Below are the code and all the weights of a small trained network. Each question names an input and a class and asks about switching units off, where a switched-off unit gives its printed mean instead of its output.

import numpy as np


def w(rows, s, z=0):
    codes = np.array(rows[::2]) - 128.0
    scale = np.full(codes.shape[1], s)
    scale[-1] = z or s
    return codes * scale


def f(y):
    return np.maximum(y, 0)


def log_softmax(a):
    a = a - a.max(-1, keepdims=True)
    return a - np.log(np.exp(a).sum(-1, keepdims=True))


def net(x, mask):
    res = np.array(x, float).reshape(1, 4) / 4 @ E
    y = f(res @ A[0][:, :-1].T + A[0][:, -1])
    res = res + np.where(mask, y, B[0][:, -1]) @ B[0][:, :-1]
    return log_softmax(res[-1] @ U[:, :-1].T + U[:, -1])


A, B = {}, {}
E = w([
[181,178,191,144,44,48],'x0',
[94,203,191,123,76,218],'x1',
[50,73,132,35,43,124],'x2',
[118,236,96,9,117,111],'x3',
],0.011)
A[0] = w([
[124,86,163,180,154,176,212],'n0',
[108,117,158,64,94,160,146],'n1',
[100,119,85,109,48,145,136],'n2',
[67,82,64,46,175,87,170],'n3',
[115,70,113,175,167,152,118],'n4',
[207,125,227,197,65,100,204],'n5',
[101,51,167,153,145,198,188],'n6',
[162,53,134,121,189,182,125],'n7',
[171,203,123,112,140,73,226],'n8',
[189,93,202,134,67,44,180],'n9',
[102,131,179,34,136,200,252],'n10',
[123,104,78,62,124,80,191],'n11',
[99,252,160,78,189,146,247],'n12',
[161,114,76,130,136,32,144],'n13',
[166,97,137,214,177,90,189],'n14',
[110,195,188,125,70,193,153],'n15',
[101,109,208,189,78,136,180],'n16',
[107,103,58,184,180,194,211],'n17',
[70,75,72,113,116,73,216],'n18',
[48,91,137,101,126,157,117],'n19',
],0.011,0.004)
B[0] = w([
[23,151,156,197,197,92,207],'n0',
[138,147,238,70,115,171,182],'n1',
[113,113,151,103,95,177,177],'n2',
[189,39,31,10,93,155,230],'n3',
[98,40,54,194,133,160,195],'n4',
[168,110,209,150,163,27,249],'n5',
[44,60,54,107,202,157,206],'n6',
[80,59,72,178,147,168,193],'n7',
[173,218,60,142,101,40,198],'n8',
[186,101,166,189,157,84,221],'n9',
[84,105,191,125,58,254,207],'n10',
[216,91,76,102,81,172,203],'n11',
[85,202,65,109,26,196,222],'n12',
[166,100,93,165,122,103,199],'n13',
[144,104,80,178,148,84,230],'n14',
[61,196,200,122,123,109,215],'n15',
[82,104,215,125,184,84,205],'n16',
[46,140,42,160,130,184,223],'n17',
[194,45,138,114,188,203,206],'n18',
[115,73,184,155,156,189,177],'n19',
],0.0071,0.015)
U = w([
[14,80,44,190,204,149,253],'0',
[175,46,156,49,102,242,60],'1',
[63,240,156,120,1,195,77],'2',
[254,101,20,51,124,129,49],'3',
[46,138,193,116,186,132,25],'4',
[219,73,178,185,188,63,75],'5',
[186,251,91,139,121,38,201],'6',
],0.009,0.0012)

Each question gives the input, the list of numbers given to net, and the class t.
The units are the neurons (one row each of A and B). Each row of codes is followed by its name. A weight is (code - 128) times the scale printed after its matrix; where a second scale follows, it is the last column's (A, B and U).
mask holds one flag per neuron, in row order. A switched-off neuron (its flag False) gives its mean, the last column of its row in B, instead of its output. The means were averaged over made-up inputs and are rounded, as every weight is.
A unit's drop is (log p(t) with every unit on - log p(t) with that unit switched off) / (log p(t) with every unit on - log p(t) with every unit switched off).
The circuit of an input: a set's keep is (log p(t) with only the set's units on - log p(t) with every unit switched off) / (log p(t) with every unit on - log p(t) with every unit switched off). Starting from the 12 units with the biggest drops (on a tie, the unit counted first), units are removed one at a time, each time the one whose removal leaves the highest keep (on an exact tie, the one counted first), for as long as the keep stays at least 0.8.
circuit, biggest first: the units of the circuit, biggest drop first
unit that matters most: the unit with the biggest drop
top k neurons: the k neurons with the biggest drops, biggest first
drop when u is switched off: that unit's drop, to one decimal
input [5,-5,-3,7], class 6: circuit, biggest first	(n8)
input [3,1,-1,-1], class 5: circuit, biggest first	(n12; n17)
input [2,-5,6,-6], class 5: circuit, biggest first	(n17; n9)
input [-2,-4,7,-5], class 1: top 2 neurons	(n18; n3)
input [8,-8,-6,4], class 6: top 2 neurons	(n8; n18)
input [-2,-1,1,8], class 1: top 4 neurons	(n3; n10; n11; n0)
input [2,-6,5,-7], class 5: top 3 neurons	(n9; n12; n17)
input [1,5,7,0], class 2: top 2 neurons	(n15; n3)
input [3,-8,-5,4], class 3: top 3 neurons	(n15; n0; n11)
input [-8,3,4,-1], class 1: top 2 neurons	(n10; n3)
input [-7,8,6,-1], class 1: top 3 neurons	(n19; n6; n8)
input [4,-6,-4,5], class 6: top 2 neurons	(n8; n3)
input [1,2,-5,-2], class 5: top 2 neurons	(n5; n6)
input [3,-8,-7,5], class 6: top neuron	(n8)
input [2,-5,-8,-8], class 0: top 2 neurons	(n17; n4)
input [0,1,-3,7], class 2: drop when n3 is switched off	0.0
input [-4,2,1,1], class 1: drop when n8 is switched off	0.1
input [0,6,6,-2], class 2: drop when n3 is switched off	0.3
input [-3,1,3,6], class 1: drop when n3 is switched off	0.6
input [2,7,-5,-5], class 4: unit that matters most	n15
